Here is a tiny trained network, its code and every weight. The questions are about switching its units off for an input and a class, where a switched-off unit gives its printed mean instead of its output.

import numpy as np


def w(rows, s, z=0):
    codes = np.array(rows[::2]) - 128.0
    scale = np.full(codes.shape[1], s)
    scale[-1] = z or s
    return codes * scale


def f(y):
    return y / 2 * (1 + np.tanh(0.7978845608 * (y + 0.044715 * y**3)))


def log_softmax(a):
    a = a - a.max(-1, keepdims=True)
    return a - np.log(np.exp(a).sum(-1, keepdims=True))


def net(x, mask):
    res = np.array(x, float).reshape(1, 6) / 4 @ E
    y = f(res @ A[0][:, :-1].T + A[0][:, -1])
    res = res + np.where(mask, y, B[0][:, -1]) @ B[0][:, :-1]
    return log_softmax(res[-1] @ U[:, :-1].T + U[:, -1])


A, B = {}, {}
E = w([
[133,136,127,93,129,133,135,128,93,114,144,123],'x0',
[96,40,87,85,181,32,8,36,119,160,203,128],'x1',
[1,225,73,188,203,202,234,106,127,204,182,121],'x2',
[134,139,70,212,9,86,133,92,85,148,187,114],'x3',
[156,121,125,118,132,115,151,125,125,162,121,120],'x4',
[108,94,102,107,96,131,132,165,166,145,156,127],'x5',
],0.0092)
A[0] = w([
[162,100,121,102,45,9,49,66,122,117,166,127,100],'N1',
[197,103,211,96,74,118,132,160,147,73,93,174,14],'N2',
[81,180,169,115,162,155,196,148,158,111,140,140,106],'N3',
[72,75,91,84,241,81,54,47,152,182,174,110,97],'N4',
[167,152,121,164,41,142,150,212,94,100,67,94,3],'N5',
[149,213,81,211,1,89,172,116,87,145,178,127,110],'N6',
[21,174,92,142,140,145,182,45,121,180,194,117,5],'N7',
[133,142,152,132,132,137,172,131,153,133,132,108,103],'N8',
[239,73,223,74,64,130,85,179,163,89,71,126,120],'N9',
[75,204,133,92,172,138,193,172,154,161,97,146,131],'N10',
],0.0072,0.011)
B[0] = w([
[188,2,147,163,57,144,49,48,121,187,157,100,219],'N1',
[28,179,103,168,178,189,95,185,107,184,152,118,167],'N2',
[142,95,92,203,88,198,94,47,109,206,150,101,176],'N3',
[50,222,101,94,172,70,205,171,152,65,55,117,237],'N4',
[165,79,180,82,97,51,135,101,105,37,84,189,157],'N5',
[69,169,134,99,132,104,230,154,185,93,67,184,208],'N6',
[182,129,229,71,100,46,183,129,136,83,62,186,183],'N7',
[120,144,106,179,151,169,119,102,79,89,188,126,136],'N8',
[78,239,149,91,165,100,231,178,141,101,67,125,245],'N9',
[155,116,54,148,122,237,102,100,88,166,212,60,197],'N10',
],0.0085,0.013)
U = w([
[60,241,136,136,184,141,223,184,142,69,117,125,146],'0',
[144,141,243,53,125,28,192,141,154,3,98,186,234],'1',
[203,28,133,205,76,176,33,45,56,178,220,83,2],'2',
],0.0065,0.0024)

Each question gives the input, the list of numbers given to net, and the class t.
The units are the neurons (one row each of A and B). Each row of codes is followed by its name. A weight is (code - 128) times the scale printed after its matrix; where a second scale follows, it is the last column's (A, B and U).
mask holds one flag per neuron, in row order. A switched-off neuron (its flag False) gives its mean, the last column of its row in B, instead of its output. The means were averaged over made-up inputs and are rounded, as every weight is.
A unit's drop is (log p(t) with every unit on - log p(t) with that unit switched off) / (log p(t) with every unit on - log p(t) with every unit switched off).
The circuit of an input: a set's keep is (log p(t) with only the set's units on - log p(t) with every unit switched off) / (log p(t) with every unit on - log p(t) with every unit switched off). Starting from all 10 units, units are removed one at a time, each time the one whose removal leaves the highest keep (on an exact tie, the one counted first), for as long as the keep stays at least 0.8.
units of the circuit, in order: the units of the circuit, biggest drop first
top k neurons: the k neurons with the biggest drops, biggest first
drop when u is switched off: that unit's drop, to one decimal
input [-3,-7,0,3,8,2], class 1: units of the circuit, in order -> (N5)
input [-2,3,1,6,4,-4], class 1: top 4 neurons -> (N6, N10, N3, N2)
input [2,1,1,7,-2,-5], class 1: top 2 neurons -> (N6, N10)
input [-7,6,2,3,0,5], class 1: units of the circuit, in order -> (N10, N2)
input [0,2,-6,7,8,-3], class 2: top 2 neurons -> (N1, N4)
input [-7,-5,3,0,-8,3], class 2: top 4 neurons -> (N9, N4, N3, N10)
input [0,-1,-6,-8,1,0], class 0: top 2 neurons -> (N2, N9)
input [0,-6,-5,-4,-8,-3], class 0: top 2 neurons -> (N2, N9)
input [-2,4,-3,2,-6,4], class 2: drop when N8 is switched off -> 0.0
input [-4,1,6,6,0,6], class 1: drop when N9 is switched off -> 0.1
input [6,-4,-6,-7,-1,6], class 0: drop when N2 is switched off -> 0.2
